Each row is followed by one of two labels, saying whether the row has a hidden trait. Each part has a new trait and two new labels.
[ -8   2   2  -4  -2 -11 -13  -6 -49  -5  -3  -3   3  -2  -1   7   0  13
   0   7  -2  -1  17  -7 -19  -2   2   0  -1   0  -7  -2  -2   6  -3   9
   0   0  -7   6   2   1]
J48
[  1  -8  -5   9   5  -5 -10   7 -40  -2  -7  -1  -9  -4  12   1   4  18
   0   2   2  -5  21  -3   9  -4   1   0   3   5 -10   1 -12   8  -2  -2
  10   2   3   2   1   0]
J48
[  4   1 -26   9   3  -2   9   7   5  -2   0   1   0  -4  13   2   6   6
   0   1  -2  -5   9   3  20  -4  -1   3   5  -1   4  -4 -24  11  -3 -14
   2   1  -4  -1   0  -1]
J861
[ -1 -11  44   4   6 -11   5  -7  -3  -1  -9  -2   0  -1  20  -5   4  13
   0  -5   1 -10   5  -8  -8  -6   0  -4   1   2   1   7   6  -9   8  -2
   8   1   9  14   0   2]
J861
[  4  -7  29  10   4  -1   4  -2   5  -2  -5  -2  -4  -1  15 -10   4   3
  -1  -4   3  -9  14  -3  -2  -4   0  -2   1   3   0   8   1  -8   5  -9
  10   3   9   1   2   2]
J861
[ -5   4 -34  -9  -5   3  -2   5 -14   3   7   3   4   1 -12   7  -5   0
   0   5  -2  12 -14   3   6   1   0   3   2   0   0  -8  -7   7  -7   5
  -5  -3 -10  -6  -4  -3]
J861
[ -3  11 -27  -1  -2  -8   3  -1 -11  -4   3  -1   7  -3   0   9   3  -2
   0   6  -5  -2  10  -3   0  -1   0   4   0  -5   2  -6 -14  10  -3  -3
  -6   0 -11   1   2   1]
J48
[  4  -1  17   8   4   0  12  -3  26  -3   1  -1   4  -2  20  -9   7  -9
  -1  -6   0  -9   2   1  10  -6  -2   0   4  -4   7   7  -6  -6   6 -12
   3   2   7   1   1   1]
J861
[  1  10   0   7  -8   1  12  -9  14  -7  10  -3   6   0   5  -8   1 -21
  -3   2   0  -6  22   0 -13  -2  -1   2  -1  -4   6   2  -1  -3   1 -18
   1   4  -3 -14   6   1]
J48
[ -3  11 -39   1  -5  -6   0   0 -13  -6   6  -2   6  -3  -1   8   3  -5
  -1   7  -4  -2  19  -1  -1  -1   0   5   0  -5   3  -8 -17  11  -4  -5
  -4   1 -12  -4   4   0]
J48
[ -1  11 -41   3  -5  -3   1   2 -13  -6   7  -2   4  -3  -1   6   2 -12
  -1   8  -3  -3  22   1   2   0  -1   5   0  -4   1  -7 -16  12  -5  -9
  -4   1 -13 -10   4   0]
J48
[ -2  -7   3   4   6 -11  -8   1 -39  -2 -10  -2  -4  -3  15   1   5  25
   0   2   0  -7  15  -7   2  -5   1  -1   2   3  -6   1 -10   5  -1   2
   8   1   4  11   0   1]
J48
[  1   1 -21   4   7  -7   6   6   2   0  -5   1   1  -4  14   8   7   9
   1   1  -4  -7  -1  -1  20  -4  -1   3   3  -2   4  -4 -20  11  -1  -4
   1  -1  -3  12  -2   0]
J861
[-11  -5  -5 -12  -2 -11 -12  -1 -54   3  -3   1   2   0  -9  10  -5  22
   0   5   0  13  -3  -6 -12  -2   2   0   1   4  -7  -9   4   1  -7  10
  -6  -4  -5   8  -4  -2]
J48
[  4  -6   6   1   4  -1  15   5  31   6   1   3   1   1  11  -6   1  -2
   0  -6   1   3 -18   1  19  -3  -2   0   3  -1   8  -1   0  -9   3  -8
  -1  -2   7   4  -5  -2]
J861
[ -7   4  32  -5  -2 -16  16 -14   8  -3   0  -2  13   0  15   2   2  -1
   0  -1  -6  -4  -8  -9 -17  -6  -2   0   0  -7  10   1   9  -8   6  -2
  -7  -1  -1  13  -2   2]
J48
[ -6  -5  32  -6  -7   3  -6  -9 -12   1   5   0   3   1  -8  -8  -6  -4
  -2  -2   4  10  -5  -3 -13   1   1  -3  -1   3  -2   3   5 -10   0   4
  -1   0   4  -7   0  -1]
J48
[ -1  -9 -10   1   3   6  -9   9 -35   3  -4   3  -9   0  -4  -3  -3  18
  -1   0   5  12  -3   3  11   0   2  -1   5   5  -8  -4  -6   0  -8   2
   3  -1   2  -4  -2  -3]
J861

Part 2:
[-12   0   6  -1 -11   7   3   4   0  -3   1   0  -2   8 -13   9   9   1
  -4  -8   1  -5  -2  -1  -2  -1  -3  -2  -3 -13   2   6   0  -6  -6   8
   3   6   6  -6   3  -1  -1  -6 -11   2  -3  -2  -2  37 -13  -9   3  -2
  -4   1 -13  -6  10  -1 -11  -1  -1  -1   7 -20   3   2  -6  -4   8  19
  -1   9  -4   1  10  -2   6  -7   7 -63 -19  -3  -1   7   0   0]
D
[-13   1   5  -3  -6   8   1   5  -1  -5  -9  -5  -3   5 -15  11  12   2
  -2   5   2  -4  -4  -2   2  -3   2  -3   1 -16   0   1  -1  -4 -11   3
   6   3   7  -6   5   0  -3  -6 -11   1  -5   1  -1  28 -12  -3   6 -11
  -7   4  -5  -6   6  -1 -11  -2   1  -1   4 -35   2   3  -3  -6 -12  16
  -2   9  -2   4   8  -1   6 -13   4 -33 -12  -5  -2   8   0  -2]
D
[  9   0   2  -5  -5  -1   5   4  -1  -1 -10 -19 -20  -5   6  12  -4 -14
 -11   3   5  -8   0  -1  11  -4   8  -3   0  20   4   4  -2   9 -12  14
   4 -15   5  -8   7   0  -2   3  12  -3   1  -5  -4  11  -8  16  -3  12
  -7 -12 -21  -1  17  -3 -13   4  -7  -8   8 -25  -2   8   1  11  -1  14
  -1  16  -3   4  -1   6  21 -51  -4 -12  20  -6   4   1  -2   4]
D
[ 12  -3   3  -4  -9   0   7   4   1  -2  -8 -19 -10  -3   6  11  -2 -12
 -10   9   5  -7   2  -2   3  -3   4  -2  -1  20   3   7  -1   6 -15  15
   4 -11   5  -9   5   1  -3   3   7  -4   0  -6  -5   8  -9  13  -4  20
  -7 -12 -23  -4  19  -4 -13   4  -8  -6  16 -34  -6   9   2  14 -15   2
  -2  14  -5   2   3   7  17 -50   0 -63  12  -7   3   5   0   3]
D
[-15   2   2  -3   1   4  -2   2  -8  -1   2   1  -3   7  -6   5   5  -1
  -6   4   2  -4  -5  -3  11  -3   2  -3   0  -3  -2  -1  -3  -1   0  -7
   0  -2   6  -4   3   0  -2  -4  -4   3  -3   3  -1  27  -8 -16   6 -13
   2   2  -5   0   6   1 -19  -1  -7  -6   2  12   2   0  -3  -8 -30  12
  -6   6  -3   4   5  -2   1  -2   2  -3   5   3   1  -3  -2  -1]
F
[-10   1   4   0 -13  10   0   4   2  -5  -3  -1 -13   6 -30  10  -3  -4
  -5   0   1  -4   3   1   2  -6   4  -6   3 -21   0  -1  -3  -1 -15   6
   4   5   5  -9   7   0   0  -9  -2   3  -5  -3  -1  63 -15   4   9 -26
  -8   0  -5  -1   7   3  -6   3   2  -1   7  -4   7   3  -5   3 -63  32
   9   6  -4   7   9  -2   4  -9   4  -4 -24 -10   2   6  -3   3]
D
[ -4   1   1   0  -6   4  -1   1   1  -2  -2   0  -6   1 -17   9  -6  -4
  -1   6   1  -2   3  -1   2  -4   4  -3   3 -10   0  -3  -2   2  -6   2
   2   1   6  -4   4   1   1  -5   3   2  -3  -2   0  36 -12   7   5 -18
  -2  -1   2   2   2   3   0   2   2   0   2   2   4   1  -1   4  -6  15
   7   1  -1   4   3   0   1  -5   0   9 -11  -6   2   1  -3   2]
F
[ 11  -9   1  -4   9  -5   6   5   3  -1  -4 -23   7  -5  20   7   6 -11
 -12   2   7 -11  -2  -4  12  -1   3  -1  -2  24   6   9  -2   4  -7  13
   5 -17   5  -7   4  -1  -4   5   4  -3   4  -4  -5 -24  -7   5  -6  34
  -3 -13 -32  -5  22  -4 -19   2 -11  -9  11 -23  -8   9  -1   4 -22   3
 -12  20  -6   1   2   8  24 -52   1   8  38   2   2   2   2   1]
D
[ 15 -10   5  -4 -11   2   5   1 -15  -4   2 -12  -3   5   3   3   4   1
  -3   4   3   2   1  -4  -9   3  -5   0   3   6  -1   9   4  -3 -16  -6
   1   1   6  -4  -2   3  -9   2  -7  -4  -5  -1  -3 -19  -8   4  -2  27
  -3  -7 -18  -4  12  -6  -6   4  -9   0  17 -10 -12   8   7  13 -12  -9
  -5  11  -2  -6  10   5   0 -31   9   2   2  -2  -1   9   1  -2]
D
[  4  -4   3  -1 -16   3   2  -1  -8  -2   4  -4   6   5  -3   4  -2   0
  -2   3   0   3   3  -3  -5   2  -2  -1   3  -3   0   4   2  -1  -8  -4
   1   1   5   0   0   0  -5  -2  -2  -1  -3  -1  -1   3 -13   3  -1   9
   0  -4  -7  -1   6  -3   0   3  -4   0   5   5  -3   2   3   7   1   8
   3   2   0  -4   3   2  -1 -14   4 -21  -4  -1  -1   6  -2   2]
F
[  2  -1   3   2  -8   2   1   1  -5  -1   0   0  -6   1 -12   9  -7  -2
   1  -3   0  -1   5  -1  -6  -1   1  -1   2  -6   1   0   0   0  -7   7
   1   3   5  -3   2   0   1  -3   2   1  -1  -4   0  27 -14  10   1  -6
  -6  -2   0   0   3   2   6   3   3   2   4  -4   2   1  -1   8 -26  12
   9  -1  -1   1   2   0   0  -3   2 -22 -17  -7   1   4  -1   3]
F
